Below are the code and all the weights of a small trained network. Each question names an input and a class and asks about switching units off, where a switched-off unit gives its printed mean instead of its output.

import numpy as np


def w(rows, s, z=0):
    codes = np.array(rows[::2]) - 128.0
    scale = np.full(codes.shape[1], s)
    scale[-1] = z or s
    return codes * scale


def f(y):
    return y / 2 * (1 + np.tanh(0.7978845608 * (y + 0.044715 * y**3)))


def log_softmax(a):
    a = a - a.max(-1, keepdims=True)
    return a - np.log(np.exp(a).sum(-1, keepdims=True))


def net(x, mask):
    res = np.array(x, float).reshape(1, 7) / 4 @ E
    y = f(res @ A[0][:, :-1].T + A[0][:, -1])
    res = res + np.where(mask, y, B[0][:, -1]) @ B[0][:, :-1]
    return log_softmax(res[-1] @ U[:, :-1].T + U[:, -1])


A, B = {}, {}
E = w([
[124,113,118,129,132,125,127,128,145],'x0',
[149,117,132,133,116,134,131,139,111],'x1',
[140,245,21,212,200,130,50,244,103],'x2',
[76,48,194,206,254,101,191,152,46],'x3',
[131,138,136,128,125,137,128,130,117],'x4',
[14,89,71,14,88,147,162,230,82],'x5',
[111,134,130,133,130,140,118,120,131],'x6',
],0.008)
A[0] = w([
[110,74,254,106,22,85,147,70,144,140],'N1',
[169,186,95,78,3,134,74,118,177,84],'N2',
[198,137,188,188,132,138,109,107,141,33],'N3',
[120,194,42,220,164,94,78,188,117,106],'N4',
[110,86,176,98,101,115,137,42,138,125],'N5',
[131,107,185,96,99,168,170,67,139,123],'N6',
[35,105,99,67,69,115,179,214,121,34],'N7',
[92,60,226,129,42,133,177,56,154,159],'N8',
[216,140,170,222,151,100,88,38,199,49],'N9',
[89,68,147,177,219,108,160,127,45,93],'N10',
[193,135,141,177,157,100,94,46,121,48],'N11',
[64,69,163,52,77,125,166,64,105,97],'N12',
[160,163,92,101,57,152,113,135,201,43],'N13',
[137,97,163,155,177,122,169,166,91,55],'N14',
[46,146,91,87,118,109,125,186,94,79],'N15',
[179,134,62,101,3,150,111,81,162,114],'N16',
[17,90,91,58,70,132,141,205,60,4],'N17',
[93,95,100,51,151,182,108,161,95,33],'N18',
[164,158,132,220,133,171,161,65,161,55],'N19',
[132,112,181,144,148,147,126,161,98,42],'N20',
[160,180,89,93,46,172,85,123,173,96],'N21',
[89,74,150,195,168,120,149,133,97,78],'N22',
[140,119,105,119,128,108,92,110,77,75],'N23',
[127,180,18,158,173,140,86,243,104,103],'N24',
[131,163,90,158,158,143,131,163,141,78],'N25',
[111,115,164,124,96,165,141,93,110,42],'N26',
[60,87,244,165,243,112,169,172,44,106],'N27',
[99,54,154,119,107,144,100,74,147,115],'N28',
[222,163,179,175,179,82,111,50,174,63],'N29',
[135,195,11,217,157,124,66,187,103,143],'N30',
[160,151,114,71,58,118,72,147,159,65],'N31',
[117,179,107,156,192,156,49,182,103,126],'N32',
[129,144,72,173,137,124,82,142,99,64],'N33',
],0.0077,0.003)
B[0] = w([
[196,164,210,99,176,150,192,138,122,228],'N1',
[84,176,149,197,94,68,70,61,190,195],'N2',
[96,99,103,74,120,145,82,190,117,168],'N3',
[186,134,182,114,149,154,205,120,130,211],'N4',
[200,148,170,111,179,141,193,124,126,191],'N5',
[175,144,157,107,146,138,201,123,133,185],'N6',
[62,58,70,115,136,180,78,188,74,205],'N7',
[213,160,162,93,169,113,208,153,135,232],'N8',
[50,73,64,76,95,192,71,232,32,211],'N9',
[75,197,132,217,63,53,51,51,220,214],'N10',
[78,59,69,80,92,187,79,184,63,177],'N11',
[183,127,190,100,163,181,179,174,135,215],'N12',
[92,121,134,178,95,56,104,84,146,167],'N13',
[109,177,116,184,112,95,103,114,173,168],'N14',
[126,89,97,93,135,125,108,146,70,179],'N15',
[99,151,129,185,136,78,84,75,186,186],'N16',
[62,55,49,90,79,207,72,206,43,215],'N17',
[116,106,81,108,105,176,88,142,86,165],'N18',
[100,54,81,102,109,168,73,159,82,169],'N19',
[99,149,153,114,123,115,114,102,149,140],'N20',
[87,164,132,211,117,47,94,77,180,180],'N21',
[105,152,111,166,113,40,93,83,146,181],'N22',
[123,123,126,139,146,115,135,138,116,123],'N23',
[172,119,185,66,157,157,203,146,140,217],'N24',
[133,153,146,124,145,135,179,130,129,152],'N25',
[115,166,153,134,155,154,154,149,144,144],'N26',
[75,181,125,212,77,18,74,39,207,247],'N27',
[160,138,148,133,194,129,150,96,109,170],'N28',
[89,57,62,112,83,188,93,196,52,202],'N29',
[208,157,199,91,204,131,253,136,151,223],'N30',
[110,163,135,170,68,101,77,84,176,166],'N31',
[182,142,150,102,164,138,170,120,154,188],'N32',
[153,122,166,106,145,134,153,145,148,156],'N33',
],0.0067,0.013)
U = w([
[231,146,186,85,231,169,255,137,156,234],'0',
[62,159,140,210,110,43,87,60,222,122],'1',
[49,73,88,74,123,234,93,205,26,8],'2',
],0.0084,0.0015)

Each question gives the input, the list of numbers given to net, and the class t.
The units are the neurons (one row each of A and B). Each row of codes is followed by its name. A weight is (code - 128) times the scale printed after its matrix; where a second scale follows, it is the last column's (A, B and U).
mask holds one flag per neuron, in row order. A switched-off neuron (its flag False) gives its mean, the last column of its row in B, instead of its output. The means were averaged over made-up inputs and are rounded, as every weight is.
A unit's drop is (log p(t) with every unit on - log p(t) with that unit switched off) / (log p(t) with every unit on - log p(t) with every unit switched off).
The circuit of an input: a set's keep is (log p(t) with only the set's units on - log p(t) with every unit switched off) / (log p(t) with every unit on - log p(t) with every unit switched off). Starting from the 12 units with the biggest drops (on a tie, the unit counted first), units are removed one at a time, each time the one whose removal leaves the highest keep (on an exact tie, the one counted first), for as long as the keep stays at least 0.8.
units of the circuit, in order: the units of the circuit, biggest drop first
k most important neurons: the k neurons with the biggest drops, biggest first
drop of u: that unit's drop, to one decimal
input [4,5,-4,8,8,6,3], class 1: units of the circuit, in order -> N27
input [8,-6,7,-7,1,1,-3], class 0: 4 most important neurons -> N30, N24, N27, N4
input [-4,7,8,-8,-8,-4,6], class 0: 4 most important neurons -> N30, N24, N4, N27
input [-8,-1,-8,-7,0,7,8], class 0: 3 most important neurons -> N12, N1, N8
input [5,-4,5,1,-8,-6,-2], class 2: 3 most important neurons -> N9, N29, N11
input [2,6,5,-8,7,7,8], class 1: 2 most important neurons -> N2, N21
input [3,-4,6,1,-3,-8,-3], class 2: 2 most important neurons -> N9, N29
input [8,6,8,-5,5,-7,2], class 0: 2 most important neurons -> N30, N4
input [4,-7,6,-6,-6,6,0], class 0: 4 most important neurons -> N30, N24, N27, N10
input [7,-5,-1,-5,8,-6,-3], class 2: 3 most important neurons -> N9, N27, N29
input [6,-2,7,8,-6,6,-6], class 1: 2 most important neurons -> N27, N10
input [-2,-2,-7,-8,-6,2,1], class 1: 3 most important neurons -> N2, N16, N21
input [-5,4,8,-6,3,8,-8], class 0: 3 most important neurons -> N30, N24, N4
input [-7,1,-4,6,6,-8,2], class 2: units of the circuit, in order -> N9
input [-8,-2,6,8,7,4,5], class 1: 2 most important neurons -> N27, N10
input [3,3,2,5,-3,-7,6], class 2: drop of N9 -> 0.3
input [-1,-1,7,5,6,7,-3], class 0: drop of N11 -> 0.1
input [3,-1,-8,-6,4,7,4], class 0: drop of N1 -> 0.1
